Below are the code and all the weights of a small trained network. Each question names an input and a target symbol and asks about switching units off, where a switched-off unit gives its printed mean instead of its output.

import numpy as np


def w(rows, s, z=0):
    codes = np.array(rows[::2]) - 128.0
    scale = np.full(codes.shape[1], s)
    scale[-1] = z or s
    return codes * scale


def norm(h):
    return h / np.sqrt((h * h).mean(-1, keepdims=True) + 1e-5)


def f(y):
    return y / 2 * (1 + np.tanh(0.7978845608 * (y + 0.044715 * y**3)))


def softmax(a):
    e = np.exp(a - a.max(-1, keepdims=True))
    return e / e.sum(-1, keepdims=True)


def log_softmax(a):
    a = a - a.max(-1, keepdims=True)
    return a - np.log(np.exp(a).sum(-1, keepdims=True))


def net(x, mask):
    ids = ['βδξσφψω'.index(c) for c in x.split()]
    T = len(ids)
    res = E[ids] + P[:T]
    u = 0
    for l in range(3):
        r = norm(res)
        for j in range(3):
            rows = slice(2 * j, 2 * j + 2)
            q, k, v = (r @ M[l][rows].T for M in (Q, K, V))
            z = softmax(np.where(np.tri(T) > 0, q @ k.T / 2**0.5, -1e9)) @ v
            o = O[l][rows]
            res = res + np.where(mask[u + j], z, o[:, -1]) @ o[:, :-1]
        u += 3
        y = f(norm(res) @ A[l][:, :-1].T + A[l][:, -1])
        res = res + np.where(mask[u : u + 8], y, B[l][:, -1]) @ B[l][:, :-1]
        u += 8
    return log_softmax(norm(res)[-1] @ U[:, :-1].T + U[:, -1])


Q, K, V, O, A, B = {}, {}, {}, {}, {}, {}
E = w([
[210,72,78,119,150],'β',
[245,165,73,130,158],'δ',
[116,179,127,122,137],'ξ',
[113,134,170,122,73],'σ',
[76,50,88,190,158],'φ',
[141,111,70,192,121],'ψ',
[81,156,104,82,191],'ω',
],0.012)
P = w([
[153,223,18,135,165],'0',
[143,160,28,157,159],'1',
[184,123,131,3,233],'2',
[122,185,65,162,135],'3',
[175,34,254,212,125],'4',
[91,168,107,133,140],'5',
[151,95,92,31,15],'6',
[87,181,128,133,134],'7',
[217,3,215,225,207],'8',
],0.0096)
Q[0] = w([
[110,122,65,81,4],'0.h1',
[194,72,95,108,166],'0.h1',
[141,174,41,93,101],'0.h2',
[156,89,152,114,37],'0.h2',
[167,108,197,143,227],'0.h3',
[202,36,203,182,121],'0.h3',
],0.011)
K[0] = w([
[172,128,226,250,83],'0.h1',
[200,56,126,135,158],'0.h1',
[132,134,163,88,176],'0.h2',
[141,81,232,167,168],'0.h2',
[91,146,32,1,65],'0.h3',
[136,24,133,26,78],'0.h3',
],0.0091)
V[0] = w([
[70,82,185,240,83],'0.h1',
[61,75,97,67,16],'0.h1',
[151,128,198,197,116],'0.h2',
[152,154,200,152,208],'0.h2',
[237,175,128,224,91],'0.h3',
[2,133,165,192,148],'0.h3',
],0.0079)
O[0] = w([
[159,156,90,215,92,3],'0.h1',
[45,126,2,107,152,35],'0.h1',
[207,135,74,105,214,72],'0.h2',
[87,213,84,91,175,122],'0.h2',
[159,166,203,129,75,184],'0.h3',
[144,159,133,177,249,35],'0.h3',
],0.0083,0.0066)
A[0] = w([
[119,98,28,100,19,178],'0.n1',
[144,162,215,202,106,75],'0.n2',
[161,98,20,164,160,5],'0.n3',
[101,168,19,199,1,144],'0.n4',
[20,207,115,219,88,50],'0.n5',
[80,235,16,61,66,238],'0.n6',
[53,154,197,164,62,54],'0.n7',
[176,96,229,114,141,112],'0.n8',
],0.0088,0.0035)
B[0] = w([
[42,110,76,110,71,195],'0.n1',
[255,118,134,188,91,175],'0.n2',
[146,119,91,56,162,124],'0.n3',
[165,96,36,179,88,199],'0.n4',
[165,186,93,215,105,173],'0.n5',
[64,173,66,135,190,187],'0.n6',
[138,117,84,177,171,177],'0.n7',
[95,72,54,186,91,255],'0.n8',
],0.011,0.0059)
Q[1] = w([
[176,140,107,46,131],'1.h1',
[99,172,39,130,79],'1.h1',
[126,79,93,191,163],'1.h2',
[143,172,83,169,45],'1.h2',
[146,194,59,163,85],'1.h3',
[131,7,79,140,106],'1.h3',
],0.012)
K[1] = w([
[214,162,176,161,93],'1.h1',
[168,81,167,232,149],'1.h1',
[83,93,156,231,110],'1.h2',
[113,202,88,149,90],'1.h2',
[146,1,174,204,104],'1.h3',
[211,81,67,109,117],'1.h3',
],0.0096)
V[1] = w([
[83,222,163,180,109],'1.h1',
[184,128,122,238,179],'1.h1',
[228,25,96,129,72],'1.h2',
[204,159,32,164,123],'1.h2',
[229,37,66,2,146],'1.h3',
[206,178,137,110,129],'1.h3',
],0.0056)
O[1] = w([
[185,107,111,129,131,82],'1.h1',
[83,83,237,164,117,104],'1.h1',
[99,161,121,110,196,253],'1.h2',
[70,160,106,96,96,210],'1.h2',
[2,109,191,180,113,197],'1.h3',
[135,139,146,131,125,96],'1.h3',
],0.0094,0.0039)
A[1] = w([
[141,43,61,89,95,158],'1.n1',
[76,105,246,93,185,94],'1.n2',
[121,226,157,14,207,36],'1.n3',
[63,136,152,158,189,211],'1.n4',
[136,189,191,167,43,170],'1.n5',
[145,113,116,237,128,133],'1.n6',
[108,116,114,224,206,2],'1.n7',
[142,83,122,97,95,40],'1.n8',
],0.011,0.0056)
B[1] = w([
[130,158,177,188,210,254],'1.n1',
[201,122,123,165,106,151],'1.n2',
[39,101,133,112,144,152],'1.n3',
[174,118,135,86,149,165],'1.n4',
[93,137,225,87,126,187],'1.n5',
[228,136,115,70,168,207],'1.n6',
[116,49,9,61,89,144],'1.n7',
[143,140,149,172,116,141],'1.n8',
],0.011,0.0081)
Q[2] = w([
[195,84,8,189,2],'2.h1',
[202,100,219,39,151],'2.h1',
[105,49,224,116,239],'2.h2',
[25,173,35,121,28],'2.h2',
[143,173,22,165,10],'2.h3',
[97,75,189,81,29],'2.h3',
],0.0073)
K[2] = w([
[224,2,139,155,119],'2.h1',
[180,179,73,44,27],'2.h1',
[143,142,180,46,143],'2.h2',
[8,161,65,72,107],'2.h2',
[158,54,137,101,96],'2.h3',
[156,152,144,82,83],'2.h3',
],0.0097)
V[2] = w([
[135,152,161,253,98],'2.h1',
[120,47,97,126,142],'2.h1',
[191,110,140,185,240],'2.h2',
[105,90,185,68,149],'2.h2',
[175,129,128,254,129],'2.h3',
[142,228,83,139,136],'2.h3',
],0.0086)
O[2] = w([
[134,129,120,196,91,154],'2.h1',
[144,11,118,112,138,138],'2.h1',
[105,158,90,116,84,252],'2.h2',
[96,147,100,171,140,142],'2.h2',
[132,125,52,94,117,179],'2.h3',
[109,137,92,187,140,136],'2.h3',
],0.012,0.0032)
A[2] = w([
[109,124,210,93,128,163],'2.n1',
[116,126,56,117,154,148],'2.n2',
[245,190,101,77,163,152],'2.n3',
[103,157,40,123,100,60],'2.n4',
[114,237,107,51,159,100],'2.n5',
[200,102,117,182,79,83],'2.n6',
[197,243,129,60,154,1],'2.n7',
[22,104,147,145,151,78],'2.n8',
],0.011,0.008)
B[2] = w([
[146,121,121,89,87,202],'2.n1',
[84,145,162,72,131,197],'2.n2',
[97,33,169,173,145,255],'2.n3',
[98,186,109,105,128,146],'2.n4',
[179,113,223,171,187,173],'2.n5',
[192,100,166,107,117,196],'2.n6',
[143,197,107,255,192,154],'2.n7',
[68,59,104,209,69,221],'2.n8',
],0.012,0.0052)
U = w([
[1,82,119,202,2,3],'β',
[96,200,231,95,39,148],'δ',
[154,224,160,210,207,138],'ξ',
[96,210,10,155,139,217],'σ',
[142,60,32,8,116,106],'φ',
[255,125,120,124,22,119],'ψ',
[21,142,141,70,215,131],'ω',
],0.0093,0.0051)

Each question gives the input, a string of symbols that net reads in full, and the target symbol t.
The units are the heads (2 rows each of Q, K, V and O) and the neurons (one row each of A and B). Each row of codes is followed by its name. A weight is (code - 128) times the scale printed after its matrix; where a second scale follows, it is the last column's (O, A, B and U).
mask holds one flag per unit, layer by layer, with each layer's heads first. A switched-off unit (its flag False) gives its mean, the last column of its rows in O or B, instead of its output. The means were averaged over made-up inputs and are rounded, as every weight is.
A unit's drop is (log p(t) with every unit on - log p(t) with that unit switched off) / (log p(t) with every unit on - log p(t) with every unit switched off).
The circuit of an input: a set's keep is (log p(t) with only the set's units on - log p(t) with every unit switched off) / (log p(t) with every unit on - log p(t) with every unit switched off). Starting from the 12 units with the biggest drops (on a tie, the unit counted first), units are removed one at a time, each time the one whose removal leaves the highest keep (on an exact tie, the one counted first), for as long as the keep stays at least 0.8.
circuit, biggest first: the units of the circuit, biggest drop first
top k neurons in layer l: the k neurons of layer l with the biggest drops, biggest first
which heads matter: for each layer, one digit per head in row order, 1 if its drop is at least 0.15 and else 0, layers parted by /
input ψ ξ φ ψ σ φ ξ, target σ: which heads matter : 100 / 000 / 000
input σ ξ ω ψ δ ω φ β δ, target φ: circuit, biggest first : (0.h3, 1.n7)
input β δ ξ, target β: top 3 neurons in layer 1 : (1.n3, 1.n6, 1.n4)
input ψ ψ ω, target ψ: which heads matter : 011 / 011 / 100
input ω ω σ, target ω: circuit, biggest first : (0.h3)
input ψ δ β σ σ ξ φ ξ, target ξ: which heads matter : 001 / 000 / 000
input ω β ξ δ δ ψ φ δ σ, target φ: circuit, biggest first : (0.h3, 1.n7, 1.n6)
input β δ δ β ω ψ ξ, target ω: which heads matter : 010 / 000 / 000
input ξ ω φ ψ β β β, target β: circuit, biggest first : (0.n1, 1.n1)
input σ ψ δ δ ω β ω, target ω: circuit, biggest first : (0.n6, 2.n5)
input β φ ξ ψ β, target ξ: circuit, biggest first : (1.n1, 0.n4, 1.h1)
input ξ ψ ψ β β ξ φ ω δ, target φ: circuit, biggest first : (0.h3, 1.n7)
input φ ξ ω β β ψ ψ ω φ, target ψ: which heads matter : 011 / 000 / 000
input ψ ψ β σ β ψ ω ψ β, target ω: circuit, biggest first : (0.h3, 0.n2, 0.n4, 1.h2)
input ω ω ξ δ ω φ ξ δ, target δ: circuit, biggest first : (1.n5, 0.n7)
input ξ ξ β, target ξ: which heads matter : 100 / 011 / 100
input ξ φ β φ β, target β: which heads matter : 001 / 000 / 000
input ψ ξ ξ ω δ, target ξ: top 2 neurons in layer 1 : (1.n1, 1.n5)
input ψ β β β δ, target β: circuit, biggest first : (0.n8, 1.h3)
input δ ω β ξ σ ξ ψ, target σ: which heads matter : 110 / 000 / 000
input β ψ ψ ξ ψ β ψ δ ψ, target ψ: circuit, biggest first : (2.h2, 1.n6)
input ψ ω δ β β ξ β β δ, target β: top 2 neurons in layer 0 : (0.n8, 0.n5)
input σ ξ ψ, target σ: which heads matter : 110 / 001 / 011
input ξ ψ φ, target ξ: which heads matter : 101 / 001 / 100
